Here is a tiny trained network, its code and every weight. The questions are about switching its units off for an input and a class, where a switched-off unit gives its printed mean instead of its output.

import numpy as np


def w(rows, s, z=0):
    codes = np.array(rows[::2]) - 128.0
    scale = np.full(codes.shape[1], s)
    scale[-1] = z or s
    return codes * scale


def norm(h):
    return h / np.sqrt((h * h).mean(-1, keepdims=True) + 1e-5)


def f(y):
    return np.maximum(y, 0)


def log_softmax(a):
    a = a - a.max(-1, keepdims=True)
    return a - np.log(np.exp(a).sum(-1, keepdims=True))


def net(x, mask):
    res = np.array(x, float).reshape(1, 7) / 4 @ E
    u = 0
    for l in range(2):
        y = f(norm(res) @ A[l][:, :-1].T + A[l][:, -1])
        res = res + np.where(mask[u : u + 7], y, B[l][:, -1]) @ B[l][:, :-1]
        u += 7
    return log_softmax(norm(res)[-1] @ U[:, :-1].T + U[:, -1])


A, B = {}, {}
E = w([
[128,159,147,131,124,110,167,154,123,126],'x0',
[126,137,134,119,92,152,161,123,104,142],'x1',
[81,223,91,111,95,123,53,148,177,193],'x2',
[97,61,88,198,80,53,152,132,140,155],'x3',
[193,151,99,127,97,119,134,127,123,123],'x4',
[78,131,42,35,115,103,192,53,186,2],'x5',
[136,113,110,115,86,151,127,148,115,109],'x6',
],0.0092)
A[0] = w([
[101,199,118,93,86,106,52,140,176,205,136],'0.n0',
[182,96,159,169,168,161,112,151,76,218,92],'0.n1',
[170,79,113,129,213,152,207,94,104,97,17],'0.n2',
[216,2,187,170,183,116,203,100,50,68,2],'0.n3',
[84,80,84,244,63,66,145,85,178,179,57],'0.n4',
[118,27,100,224,68,38,197,101,133,145,21],'0.n5',
[191,183,189,22,223,222,115,114,96,101,129],'0.n6',
],0.0082,0.0048)
B[0] = w([
[89,135,81,161,88,162,150,137,151,133,222],'0.n0',
[147,95,141,162,118,56,155,115,97,117,234],'0.n1',
[58,153,79,124,122,136,149,145,167,64,187],'0.n2',
[65,183,60,209,63,187,118,143,199,121,248],'0.n3',
[167,135,85,84,253,166,181,164,118,115,220],'0.n4',
[160,87,104,38,179,164,127,177,91,104,225],'0.n5',
[160,60,97,72,190,164,173,190,110,114,255],'0.n6',
],0.013,0.008)
A[1] = w([
[149,137,203,141,52,131,107,10,82,74,2],'1.n0',
[103,127,118,81,115,99,166,48,158,43,108],'1.n1',
[82,144,73,164,106,144,156,129,163,133,121],'1.n2',
[116,90,218,66,79,37,56,35,153,82,18],'1.n3',
[101,124,98,97,121,83,159,67,116,51,109],'1.n4',
[152,87,152,230,99,109,123,137,85,125,80],'1.n5',
[109,148,101,191,104,193,145,99,177,139,138],'1.n6',
],0.012,0.0092)
B[1] = w([
[165,58,191,253,47,77,63,158,188,19,128],'1.n0',
[136,91,220,156,122,55,117,94,79,201,213],'1.n1',
[113,201,134,141,97,162,118,123,176,102,254],'1.n2',
[128,32,150,200,51,43,31,122,192,166,128],'1.n3',
[156,116,207,143,114,85,98,75,68,165,201],'1.n4',
[149,116,189,113,89,76,60,95,118,175,179],'1.n5',
[105,131,129,166,71,141,108,73,196,119,228],'1.n6',
],0.014,0.0093)
U = w([
[62,194,54,218,40,178,123,143,234,95,21],'0',
[190,64,33,26,247,175,193,215,82,94,254],'1',
[199,101,235,153,67,21,59,66,57,225,20],'2',
],0.011,0.0008)

Each question gives the input, the list of numbers given to net, and the class t.
The units are the neurons (one row each of A and B). Each row of codes is followed by its name. A weight is (code - 128) times the scale printed after its matrix; where a second scale follows, it is the last column's (A, B and U).
mask holds one flag per neuron, layer by layer. A switched-off neuron (its flag False) gives its mean, the last column of its row in B, instead of its output. The means were averaged over made-up inputs and are rounded, as every weight is.
A unit's drop is (log p(t) with every unit on - log p(t) with that unit switched off) / (log p(t) with every unit on - log p(t) with every unit switched off).
The circuit of an input: a set's keep is (log p(t) with only the set's units on - log p(t) with every unit switched off) / (log p(t) with every unit on - log p(t) with every unit switched off). Starting from the 12 units with the biggest drops (on a tie, the unit counted first), units are removed one at a time, each time the one whose removal leaves the highest keep (on an exact tie, the one counted first), for as long as the keep stays at least 0.8.
units of the circuit, in order: the units of the circuit, biggest drop first
most important unit: the unit with the biggest drop
k most important neurons: the k neurons with the biggest drops, biggest first
top k neurons in layer l: the k neurons of layer l with the biggest drops, biggest first
drop of u: that unit's drop, to one decimal
input [-1,-8,-4,8,7,3,3], class 1: most important unit -> 0.n5
input [-4,1,-8,3,-2,7,8], class 0: 2 most important neurons -> 0.n3, 0.n1
input [-7,-5,3,2,4,-6,7], class 2: 3 most important neurons -> 0.n3, 1.n5, 0.n1
input [-2,5,2,-1,5,3,-5], class 2: 2 most important neurons -> 0.n3, 1.n1
input [2,-6,1,-7,-4,6,-1], class 1: 2 most important neurons -> 0.n6, 0.n1
input [-6,-3,-8,7,-4,-3,8], class 0: 2 most important neurons -> 0.n3, 0.n6
input [-1,6,3,1,3,-4,2], class 2: 3 most important neurons -> 1.n5, 0.n3, 0.n1
input [0,7,7,-6,-7,8,-8], class 2: top 3 neurons in layer 0 -> 0.n3, 0.n4, 0.n5
input [-7,-6,3,-7,3,4,-1], class 1: 2 most important neurons -> 0.n6, 0.n3
input [4,-6,-7,0,-8,6,-2], class 0: 3 most important neurons -> 0.n3, 0.n2, 0.n1
input [-1,1,-4,-4,5,4,3], class 0: 2 most important neurons -> 0.n5, 0.n3
input [3,1,5,-3,0,-6,8], class 2: top 3 neurons in layer 0 -> 0.n3, 0.n1, 0.n2
input [7,0,-5,-5,-6,8,2], class 2: 4 most important neurons -> 1.n1, 1.n4, 0.n4, 0.n5
input [3,-2,3,5,4,-5,-3], class 1: units of the circuit, in order -> 0.n4
input [0,7,3,-4,-5,3,-2], class 1: 2 most important neurons -> 0.n6, 0.n3
input [2,-6,3,-4,-4,-5,1], class 2: 4 most important neurons -> 0.n4, 0.n1, 0.n5, 0.n3
input [-1,7,-8,-4,-4,-6,6], class 0: drop of 0.n3 -> 2.2
input [1,-7,0,2,8,6,-6], class 2: drop of 0.n5 -> 0.0
input [-4,7,0,-2,-8,-3,6], class 2: drop of 1.n5 -> 0.3
input [-7,-4,-8,3,0,5,-8], class 0: drop of 0.n3 -> 5.8
input [-3,-5,-4,8,-3,0,5], class 1: top neuron in layer 0 -> 0.n5
